Below is a small trained network, with its code and all its weights. Each question gives an input and a class and asks what happens when units are switched off, that is, made to give their printed mean instead of their output.

import numpy as np


def w(rows, s, z=0):
    codes = np.array(rows[::2]) - 128.0
    scale = np.full(codes.shape[1], s)
    scale[-1] = z or s
    return codes * scale


def f(y):
    return np.maximum(y, 0)


def log_softmax(a):
    a = a - a.max(-1, keepdims=True)
    return a - np.log(np.exp(a).sum(-1, keepdims=True))


def net(x, mask):
    res = np.array(x, float).reshape(1, 5) / 4 @ E
    y = f(res @ A[0][:, :-1].T + A[0][:, -1])
    res = res + np.where(mask, y, B[0][:, -1]) @ B[0][:, :-1]
    return log_softmax(res[-1] @ U[:, :-1].T + U[:, -1])


A, B = {}, {}
E = w([
[110,125,107,164,75,150,186,165,16],'x0',
[161,166,95,157,172,62,112,254,120],'x1',
[145,94,52,59,133,80,127,61,91],'x2',
[86,29,153,100,204,134,76,155,137],'x3',
[1,106,131,158,186,71,163,90,155],'x4',
],0.0095)
A[0] = w([
[36,110,125,123,160,118,128,74,193,14],'neuron 1',
[116,197,182,182,92,163,155,153,142,79],'neuron 2',
[124,84,152,120,205,88,66,252,184,23],'neuron 3',
[42,60,128,148,156,119,150,173,40,84],'neuron 4',
[179,174,51,109,114,69,151,68,106,37],'neuron 5',
[87,113,130,137,141,130,125,95,160,66],'neuron 6',
[97,97,124,134,128,124,147,136,86,50],'neuron 7',
[161,97,146,110,127,151,103,101,131,82],'neuron 8',
[158,102,154,97,140,175,96,81,119,75],'neuron 9',
[171,174,85,104,114,70,135,89,104,14],'neuron 10',
[166,75,122,108,122,186,112,90,147,87],'neuron 11',
[86,104,121,126,132,128,138,150,90,3],'neuron 12',
[131,114,124,130,167,123,108,174,152,77],'neuron 13',
[43,96,160,131,171,86,127,40,204,10],'neuron 14',
[96,190,177,178,94,161,150,170,143,2],'neuron 15',
[133,137,137,148,111,139,156,142,146,88],'neuron 16',
[86,115,142,131,143,119,124,92,161,130],'neuron 17',
[157,80,166,94,112,170,88,96,140,41],'neuron 18',
[137,119,133,131,152,114,113,159,140,58],'neuron 19',
],0.014,0.0027)
B[0] = w([
[65,172,186,116,212,155,110,69,113,224],'neuron 1',
[160,217,175,145,86,154,133,170,131,199],'neuron 2',
[211,66,90,119,254,140,136,220,152,214],'neuron 3',
[47,53,68,116,57,131,123,185,42,213],'neuron 4',
[155,165,36,129,149,105,92,38,117,212],'neuron 5',
[88,141,133,148,152,146,157,76,132,176],'neuron 6',
[61,110,116,154,103,89,111,147,121,162],'neuron 7',
[132,64,131,176,101,138,147,105,159,163],'neuron 8',
[144,66,163,120,84,145,97,114,143,180],'neuron 9',
[173,164,69,122,135,97,159,64,109,188],'neuron 10',
[160,54,167,151,77,125,131,117,152,184],'neuron 11',
[101,98,100,125,108,146,120,148,86,156],'neuron 12',
[151,104,122,151,170,118,126,168,146,160],'neuron 13',
[35,168,214,147,217,105,141,59,139,252],'neuron 14',
[97,242,165,106,75,112,122,193,156,187],'neuron 15',
[139,162,127,83,122,162,131,140,127,150],'neuron 16',
[117,137,166,96,176,143,137,86,98,186],'neuron 17',
[132,28,163,94,70,116,137,139,149,182],'neuron 18',
[107,108,99,163,141,106,141,157,194,148],'neuron 19',
],0.018,0.015)
U = w([
[205,162,79,112,72,72,95,43,131,214],'0',
[181,43,231,106,17,176,87,67,205,155],'1',
[160,254,201,147,28,203,136,203,160,158],'2',
[48,96,118,139,54,143,114,189,23,187],'3',
[46,129,252,128,182,170,136,80,132,8],'4',
[181,91,143,142,214,160,111,230,190,79],'5',
],0.0064,0.0011)

Each question gives the input, the list of numbers given to net, and the class t.
The units are the neurons (one row each of A and B). Each row of codes is followed by its name. A weight is (code - 128) times the scale printed after its matrix; where a second scale follows, it is the last column's (A, B and U).
mask holds one flag per neuron, in row order. A switched-off neuron (its flag False) gives its mean, the last column of its row in B, instead of its output. The means were averaged over made-up inputs and are rounded, as every weight is.
A unit's drop is (log p(t) with every unit on - log p(t) with that unit switched off) / (log p(t) with every unit on - log p(t) with every unit switched off).
The circuit of an input: a set's keep is (log p(t) with only the set's units on - log p(t) with every unit switched off) / (log p(t) with every unit on - log p(t) with every unit switched off). Starting from the 12 units with the biggest drops (on a tie, the unit counted first), units are removed one at a time, each time the one whose removal leaves the highest keep (on an exact tie, the one counted first), for as long as the keep stays at least 0.8.
circuit, biggest first: the units of the circuit, biggest drop first
top k neurons: the k neurons with the biggest drops, biggest first
drop of u: that unit's drop, to one decimal
input [5,-4,8,1,1], class 3: circuit, biggest first : neuron 4
input [-3,-6,-6,-7,2], class 2: top 2 neurons : neuron 2; neuron 15
input [3,-4,0,-8,-8], class 0: top 2 neurons : neuron 5; neuron 10
input [-3,-6,5,6,-2], class 1: top 2 neurons : neuron 18; neuron 11
input [3,5,-1,-7,-3], class 2: top 2 neurons : neuron 2; neuron 15
input [5,-1,5,5,7], class 3: top 3 neurons : neuron 4; neuron 12; neuron 7
input [7,-8,8,8,-3], class 1: top 2 neurons : neuron 11; neuron 9
input [8,-6,-6,3,-2], class 3: drop of neuron 4 : 1.0
input [5,6,-2,8,-7], class 5: drop of neuron 3 : 0.7
input [3,6,6,3,6], class 3: drop of neuron 4 : 1.2
input [-8,0,-5,3,-8], class 5: drop of neuron 3 : 2.8
